[116  77 143 190 121 181  86] -> dogim
[110 132 144 130 114 177  92] -> veg
[162 128 116  77 142 190 117] -> sot
Table of tags by key:
[190] -> z309
[180] -> z973
[191] -> z926
[181] -> z915
[177] -> z444
[176] -> z876
key dogim 6:  | z915
asked: [110 132 144 130 114 177  92] | veg
asked: [162 128 116  77 142 190 117] | sot
asked: [143 190] | dogim
asked: [130 114] | veg
asked: [116  77 142 190] | sot

[128 133 126 128 136 136 124 129 121 131 125 139 129 131 126 126 129 122
 147 130 130 132 132 147 131 130 128 129 128 126 135 123 126 127 130 129
 131 122 123 125 127 129] -> Sogut
[120 131 130 130 114 142 135 133 128 115 134 132 129 128 121 128 123 131
 120 130 131 128 132 147 130 129 128 132 130 137 132 127 122 132 129 123
 127 140 126 125 126 125] -> guved
[159 107 165  93 163  87 106 127  87 184 148 136 179 197 116 160 145 149
  98 131 124  66 128  91 118 169 156 126 190 115 157 136 124 147 147 153
 161 125 124 189 142 132] -> bisu
[119 137 125 128 136 136 124 129 121 131 125 139 129 131 126 126 129 122
 147 130 130 132 132 147 131 130 128 134 128 116 135 123 126 127 130 129
 131 128 123 125 127 129] -> vare
[144 119 138 125 131 115 127 128 114 146 137 132 151 152 122 136 138 135
 111 130 129 109 126 115 124 144 141 129 149 125 131 130 127 136 129 139
 140 126 131 145 130 134] -> ver
asked: [119 138 125] | ver
tags:
[132] -> z827
[136] -> z638
[129] -> z951
[126] -> z964
[130] -> z591
[125] -> z825
[135] -> z906
[134] -> z66
key vare 42:  | z951
asked: [128 133 126 128 136 136 124 129 121 131 125 139 129 131 126 126 129 122
 147 130 130 132 132 147 131 130 128 129 128 126 135 123 126 127 130 129
 131 122 123 125 127 129] | Sogut
asked: [119 137 125 128 136 136 124 129 121 131 125 139 129 131 126 126 129 122
 147 130 130 132 132 147 131 130 128 134 128 116 135 123 126 127 130 129
 131 128 123 125 127 129] | vare
asked: [144 119 138 125 131 115 127 128 114 146 137 132 151 152 122 136 138 135
 111 130 129 109 126 115 124 144 141 129 149 125 131 130 127 136 129 139
 140 126 131 145 130 134] | ver
asked: [130 130 132 132 147 131 130 128 129 128] | Sogut

[125 104 134 127 103 136 184] -> ver
[162 138 127 142 148 181 123] -> sot
[116 119 163 107 100  95 112] -> Nutan
asked: [138 127] | sot
tags:
[120] -> z615
[119] -> z144
[138] -> z322
[105] -> z23
[106] -> z513
[107] -> z158
[118] -> z717
[104] -> z189
key Nutan 2:  | z144

[121 102 107 105 128 131 108 145 113 116 158  96 121] -> Velur
[135 126 179 148 139 163  98 141 127 101 137  97 150] -> bisu
[148  74 128 136  99 108 119 140 138  80 156 137 126] -> veg
Table of tags by key:
[107] -> z534
[113] -> z932
[179] -> z198
[106] -> z9
[178] -> z383
key Velur 3:  | z534
asked: [148  74 128 136  99 108 119 140 138  80 156 137 126] | veg
asked: [137 126] | veg
asked: [139 163  98 141 127 101 137] | bisu

[133 168 136 116 123 151 111 129 164] = Sogut
[127 142 138 181 148 129  91  72 147] = veg
[104 156 106 137 116  86 101 125 152] = nivet
[ 99  99  96 143 124  89 194 193 100] = dogim
[127 142 138 181 148 116  91  72 147] = bisu
[114  96 194 143 193 124  89  99 135] = sot
asked: [148 129] | veg
asked: [ 99  96 143 124  89 194 193] | dogim
asked: [123 151] | Sogut
tags:
[151] -> z83
[142] -> z57
[116] -> z515
[117] -> z234
[133] -> z516
[143] -> z215
key Sogut 4:  | z515
asked: [ 99  99  96 143 124  89 194 193 100] | dogim
asked: [127 142 138 181 148 129  91  72 147] | veg
asked: [193 124] | sot

[117 124 114 116 124 105  86 108 119  95] : nivet
[139 115 125 109  94  92 103  82  98  73] : veg
[130 117 136 157 149 167 165 163 177 176] : Lepir
[131 145 119 138 130 135 119 133 122 126] : vare
[127 123 132 118 125 111  97 118 130 129] : Nutan
asked: [130 117 136 157 149 167 165 163 177] | Lepir
asked: [149 167 165 163 177] | Lepir
Table of tags by key:
[165] -> z849
[157] -> z438
[164] -> z606
[156] -> z938
[130] -> z858
[103] -> z61
[104] -> z651
key Lepir 7:  | z849

[118 166 142 128 126 128 132 123 113 155 139 110 128] -> veg
[128 126 128 132 120 113 155 139 110 128 128 113 161] -> ver
[ 97 151 198 175 114 139 132 155 121 107 123 112 160] -> Velur
asked: [113 155 139 110 128 128 113] | ver
asked: [128 126 128 132 123 113 155 139 110 128] | veg
asked: [110 128 128] | ver
Table of tags by key:
[128] -> z92
[129] -> z985
[122] -> z747
[123] -> z820
[107] -> z347
key Velur 11:  | z820
asked: [118 166 142 128 126 128 132 123 113 155 139 110 128] | veg
asked: [ 97 151 198 175 114 139 132 155 121 107 123 112 160] | Velur

[ 73  94  90 121] : nivet
[111  75  94  90] : Velur
[122 156 143 148] : Nutan
asked: [75 94 90] | Velur
tags:
[148] -> z530
[73] -> z817
[74] -> z403
[122] -> z536
[123] -> z377
key Nutan 1:  | z536
asked: [ 73  94  90 121] | nivet

[131 130 121 123 117 124 122 129 130 135 128 137 131 139 124 132 131 120
 121 131 121 130 133 127 131 135 124 130 136 132 122 127 127 133 122 125
 123 121 133 127 134 117 136 137 134 125 124] : guved
[102 151 129 112 121 127 129 112 186  98 131  99  85 136 138 116 137 116
 135 173 108 116 140 140 174 132 112 151 129 152 114 107 133 153 131 123
 109 121 133 127 121 113 139 134 137 127 160] : Sogut
[129 129 125 125 124 123 124 131 128 138 126 137 134 137 124 133 133 117
 120 135 123 126 132 128 132 137 125 132 133 131 123 125 127 129 121 123
 121 120 139 125 134 122 135 136 135 125 126] : dogim
[119 141 123 119 113 130 126 116 159 108 133 115 102 134 133 119 130 127
 134 142 115 131 135 134 150 127 118 134 132 140 120 123 131 147 132 128
 123 135 114 132 122 112 134 133 131 128 140] : nivet
key -> tag
[153] -> z982
[135] -> z455
[128] -> z667
[129] -> z136
[133] -> z143
[123] -> z737
[134] -> z771
key guved 34:  | z143
asked: [131 130 121 123 117 124 122 129 130 135 128 137 131 139 124 132 131 120
 121 131 121 130 133 127 131 135 124 130 136 132 122 127 127 133 122 125
 123 121 133 127 134 117 136 137 134 125 124] | guved

[102 112 128 122 130 154 127 125 130 114 144 125 115 130 131 124  97 169
 124 125 118 159 137 118 164 136 101 177  95 166 137 104 134] = guved
[125 115 130 131 124  97 169 124 126 117 141 133  90 123 145 105  95 203
 131 109 122 110 108 151 149 142 149  97 135 117 123 114 135] = Velur
[102 112 128 122 130 154 127 125 130 114 144 125 115 130 131 124  97 169
 124 125 118 159 137 118 164 136 101 177  95 166 137 104 124] = Lepir
Table of tags by key:
[134] -> z886
[124] -> z493
[137] -> z68
key guved 33:  | z886
asked: [102 112 128 122 130 154 127 125 130 114 144 125 115 130 131 124  97 169
 124 125 118 159 137 118 164 136 101 177  95 166 137 104 134] | guved

[123 129 111 127 129 118 134 124 128 127 136 142 117 100 131  92 110 111
 108 155 125 169  80  98 130 147 125  89 130  93 123 150 129 146 136 102
 152 140 139] : sot
[111 127 105 104 123 128 119 122 160 108  98 101 103 134 132 113 121 123
 128 135 135 119 144 151 118 120 106 148 113 148 134 126 101 120 114 144
 117 108 132] : dogim
[116 149 109 104 152 126 122 144 162 135 137 140 127 137 143 128 121 115
 112 152 126 160 137 153 139 149 140 144 120 155 128 154 144 154 152 129
 150 127 129] : guved
[142 147 143 130 137 137 126 119 175 102 145 123 141 142 138 142 157 108
 111 147 171 130 175 166 125 161 153 169 123 160 141 121 127 150 156 166
 148 139 142] : bisu
[109 127 110 116 126 149 139 111 191  99 111 114 159 164 137 127 115 136
 137 168 176 167 151 162 126 166 113 152 161 145 163 139 103 153 132 153
 156 117 135] : ver
[119 140 120 143  87 106 131 146 164 127 116 131 121 153 141 138 124 135
 144 138 111 133 134 177 115 118 127 142 114 119 155 132 113 118 106 100
 118 108 142] : veg
key -> tag
[103] -> z753
[128] -> z91
[127] -> z981
[98] -> z430
[99] -> z837
key ver 10:  | z837
asked: [109 127 110 116 126 149 139 111 191  99 111 114 159 164 137 127 115 136
 137 168 176 167 151 162 126 166 113 152 161 145 163 139 103 153 132 153
 156 117 135] | ver

[112 124 123 131 145  95 134 168 108 135 114 155 120 170 144 115  91  95
 128 168 166 118  93 101 155 155 139 116 109 125 132 147 133 142 126 128
 108 144  85] : ver
[112 128 107 147 122 108 128 124 121 123 106 153 119 109 158 166 120 152
 134 104  74 145 126 125 156 172 143 161 115 141  98 109 143 116 129 130
  72 141 142] : Sogut
[149 139  96 129 124 147 122  95 131 109 154  91 131 107 152 128  98 112
 192 123 121 116 111 142 116  75  97 144 122 133 152 122 136 122  89 134
 103 133 132] : veg
[127 126 133 117 100  83  99 140 135 126  90 135 137 122 146 150 138 152
 124 103  87  90 178 112 110 162 112 127 172 143 119 124 130 132 100 151
 122 111 144] : bisu
[121 117 147 119 126 108  90  99 163 109 103 117 133 110 102 112 135 141
 121 117 141 131 106 119 121 111  83 116 146 117 154 123  99 122  69  98
 147 109 156] : vare
Table of tags by key:
[105] -> z50
[178] -> z13
[111] -> z37
[179] -> z500
[106] -> z82
[146] -> z483
[126] -> z571
[163] -> z665
[93] -> z205
[112] -> z73
key vare 23:  | z82
asked: [112 128 107 147 122 108 128 124 121 123 106 153 119 109 158 166 120 152
 134 104  74 145 126 125 156 172 143 161 115 141  98 109 143 116 129 130
  72 141 142] | Sogut
asked: [121 116] | veg
asked: [112 124 123 131 145  95 134 168 108 135 114 155 120 170 144 115  91  95
 128 168 166 118  93 101 155 155 139 116 109 125 132 147 133 142 126 128
 108 144  85] | ver
asked: [111 142 116  75  97 144 122] | veg
asked: [152 134] | Sogut

[132 140 133 151 104 104  98 122 132 145  98 136 119 117 175 119  99 156
 127 104 166  85] -> Sogut
[154 112 110 147 135 128 191 150 125 126 161 151 125 141  96 155 111 129
 145 129  96 160] -> Lepir
[ 99 115 155 134 138 138  91 121 119 128  99  75 122 144 133 111 158  89
  95 142 142 108] -> bisu
[151 139 101 114 123 129 163 111 140 126 159 182 137 109 121 137 108 165
 158 125 106 163] -> veg
[132 152 105  90 132 137 143 143 137  91 168 157 154 107  96 129 140 133
 157 136 102 161] -> nivet
[154 112 110 131 135 128 191 150 125 139 161 151 125 141  96 155 111 129
 145 129  96 160] -> vare
[132 152 105  90 132 137 143 143 137  91 168 157 154 107  96 129 140 152
 123 118 149 125] -> Velur
[117 105 147 147 167 146 131 164 105 125 123  76 108 165 120 154 144 112
 102 113 133 123] -> guved
Table of tags by key:
[137] -> z60
[164] -> z391
[123] -> z792
[131] -> z828
[138] -> z316
[163] -> z758
key veg 7:  | z758
asked: [132 140 133 151 104 104  98 122 132 145  98 136 119 117 175 119  99 156
 127 104 166  85] | Sogut
asked: [ 99 115 155 134 138 138  91 121 119 128  99  75 122 144 133 111 158  89
  95 142 142 108] | bisu

[163 106 111 114  98 125 116 170] = guved
[146 110 125 132  90 121 160  87] = vare
[144 137  90 116  81  78 151 104] = dogim
[163 134 106 137 125 170  98 116] = Velur
[163 106 111 114 149 152 104 155] = bisu
[153 131  76 146 130 167 140  89] = Lepir
[136 140 133 118 113  97 143 119] = Nutan
[156 119  75 123 129 137 156  88] = nivet
[151  90  81 137 116 144  78 159] = Sogut
key -> tag
[133] -> z19
[111] -> z787
[134] -> z128
[90] -> z958
[106] -> z160
[110] -> z230
[137] -> z77
[146] -> z63
key vare 2:  | z230
asked: [151  90  81 137 116 144  78 159] | Sogut
asked: [153 131  76 146 130 167 140  89] | Lepir
asked: [125 170  98 116] | Velur
asked: [151  90  81 137 116 144  78] | Sogut
asked: [146 110] | vare

[110 142 145 110] = nivet
[ 64 175 179  86] = vare
[116 138 137 115] = Lepir
[110 142 145 116] = bisu
asked: [110 142 145 116] | bisu
key -> tag
[85] -> z495
[110] -> z596
[115] -> z756
[145] -> z410
[111] -> z993
[86] -> z755
[109] -> z740
key nivet 4:  | z596
asked: [ 64 175 179  86] | vare
asked: [110 142 145 110] | nivet

[101 118 134 103 109 175 135 144 137 138 143 136 141 141 152 106 108 143
 134 154 153 141 141 124 130 160 120] = ver
[136 139 141 101 125 167 121 147 121 119 139 118 148 114 118 110 127 141
 111 151 150 121 140 119 132 150 118] = dogim
[139 154 110 156 132 136  96 157 108 167 132 155 173 145 164 110 121 142
 150 164 170 174 159 109 144 169 134] = sot
[124 134 107 112 120 148 134 152 136 119 145 141 131 146 143 119 130 138
 120 185 160 128 144 121 133 148 124] = guved
[ 96 136 139 108 157 154 132 156 110 167 132 155 173 145 164 110 121 142
 150 164 170 174 159 109 144 161 114] = bisu
[123 139 110 126 117 167 130 129 125 119 139 127 135 145 137 118 106 142
 138 178 166 132 148 126 146 151 129] = vare
[136 139 141 101 125 153 121 147 121 121 127 118 148 114 118 110 127 141
 111 151 150 121 140 119 132 150 118] = Sogut
asked: [107 112] | guved
Table of tags by key:
[175] -> z450
[174] -> z698
[142] -> z914
[141] -> z614
[143] -> z736
key bisu 18:  | z914
asked: [110 156 132 136  96 157 108 167] | sot
asked: [124 134 107 112 120 148 134 152 136 119 145 141 131 146 143 119 130 138
 120 185 160 128 144 121 133 148 124] | guved
asked: [136 139 141 101 125 153 121 147 121 121 127 118 148 114 118 110 127 141
 111 151 150 121 140 119 132 150 118] | Sogut
asked: [ 96 136 139 108 157 154 132 156 110 167 132] | bisu

[110 165 147 128 123 140  97 172 165 121 145  97 103 114 116 111 162  70
 146 112] -> Nutan
[ 86  93  95  92 141 106 128 131  95 147 110 165 147 128 123 142  97 172
 132 121] -> veg
[142 116 159 121 119 120 133 126 142 139 124 123 115 119 121 123 141 116
 146 111] -> guved
asked: [123 142  97 172] | veg
tags:
[123] -> z960
[124] -> z767
[119] -> z226
[115] -> z585
[114] -> z933
[120] -> z918
key guved 5:  | z226
asked: [141 106 128 131  95 147 110] | veg
asked: [ 86  93  95  92 141 106 128 131  95 147 110 165 147 128 123 142  97 172
 132 121] | veg
asked: [115 119 121 123 141] | guved
asked: [110 165 147 128 123 142  97 172] | veg

[116  73 113 126] = dogim
[ 71 116  73 114] = Sogut
[169 114 164 128] = bisu
asked: [116  73 114] | Sogut
Table of tags by key:
[128] -> z229
[170] -> z540
[72] -> z830
[71] -> z195
[114] -> z804
[169] -> z748
key bisu 1:  | z748
asked: [ 71 116  73 114] | Sogut
asked: [169 114 164 128] | bisu

[168 109 135 117 110] = Lepir
[130 114 144 122 121] = bisu
[145 130 114 142 122] = dogim
[145 130 127 136 123] = guved
[126 148 142 146 157] = veg
asked: [130 114 142 122] | dogim
asked: [144 122 121] | bisu
asked: [126 148 142 146] | veg
asked: [145 130 127 136 123] | guved
asked: [145 130 114 142 122] | dogim
key -> tag
[121] -> z404
[168] -> z327
[110] -> z452
[167] -> z311
[109] -> z482
[122] -> z917
[117] -> z789
key Lepir 5:  | z452

[ 95 182 138 146 157] -> nivet
[187  89 138 124 165] -> Sogut
[173 165 138 146  89] -> Nutan
[129  92 129 154 135] -> vare
asked: [138 124 165] | Sogut
asked: [ 95 182 138 146 157] | nivet
key -> tag
[154] -> z126
[188] -> z689
[129] -> z434
[187] -> z603
[130] -> z746
key vare 1:  | z434

[143 181 104 129  92]  veg
[136  85 119 158 114]  dogim
[149 139 121 145 136]  bisu
[111 103 148 132 146]  Velur
[163 156 130 145 153]  Lepir
[103 120  81  87 114]  Sogut
[124 121 129 104 103]  nivet
[126 104 127 137 113]  sot
[122 105 149 140 141]  guved
[122 123 137 153 109]  Nutan
asked: [130 145 153] | Lepir
asked: [149 140] | guved
asked: [156 130 145] | Lepir
tags:
[146] -> z141
[111] -> z525
[114] -> z251
key Velur 5:  | z141
asked: [104 129] | veg
asked: [163 156 130 145 153] | Lepir
asked: [124 121 129 104] | nivet

[151 109 107 141 123 144  92 131 120 137 125 141 126 109 129  87 103 136
 138 131 154 151 119 117]  nivet
[ 91 111 132 139 124 156 131 136 135 100 100 166 148  92 135 138 154 167
 126 153 163  65  89 144]  bisu
[ 91 111 132 122  90 156 131 136 135 100 100 166 148  92 135 138 164 148
 110 160 107 135 148 106]  Sogut
[136 127 104 177 121 134 111  80 138 118 125 111 105 124 124 128 122 148
 152 156 106 152 139 113]  vare
[141 111  92 122  90 179  90 119 120 183  71 133  98  54 124 162 118 140
  92 136 134 103  93 158]  Lepir
asked: [111 132 122] | Sogut
asked: [124 156 131 136 135] | bisu
asked: [ 91 111 132 139 124 156 131 136 135 100 100 166 148  92 135 138 154 167
 126 153 163  65  89 144] | bisu
asked: [141 111  92 122] | Lepir
tags:
[110] -> z563
[127] -> z856
[109] -> z296
[151] -> z672
[150] -> z132
[111] -> z336
key nivet 2:  | z296
asked: [136 127 104 177 121 134 111  80 138 118 125 111 105 124 124 128 122 148
 152 156 106 152 139 113] | vare
asked: [141 111  92 122  90 179  90 119 120 183  71 133  98  54 124 162 118 140
  92 136 134 103  93 158] | Lepir

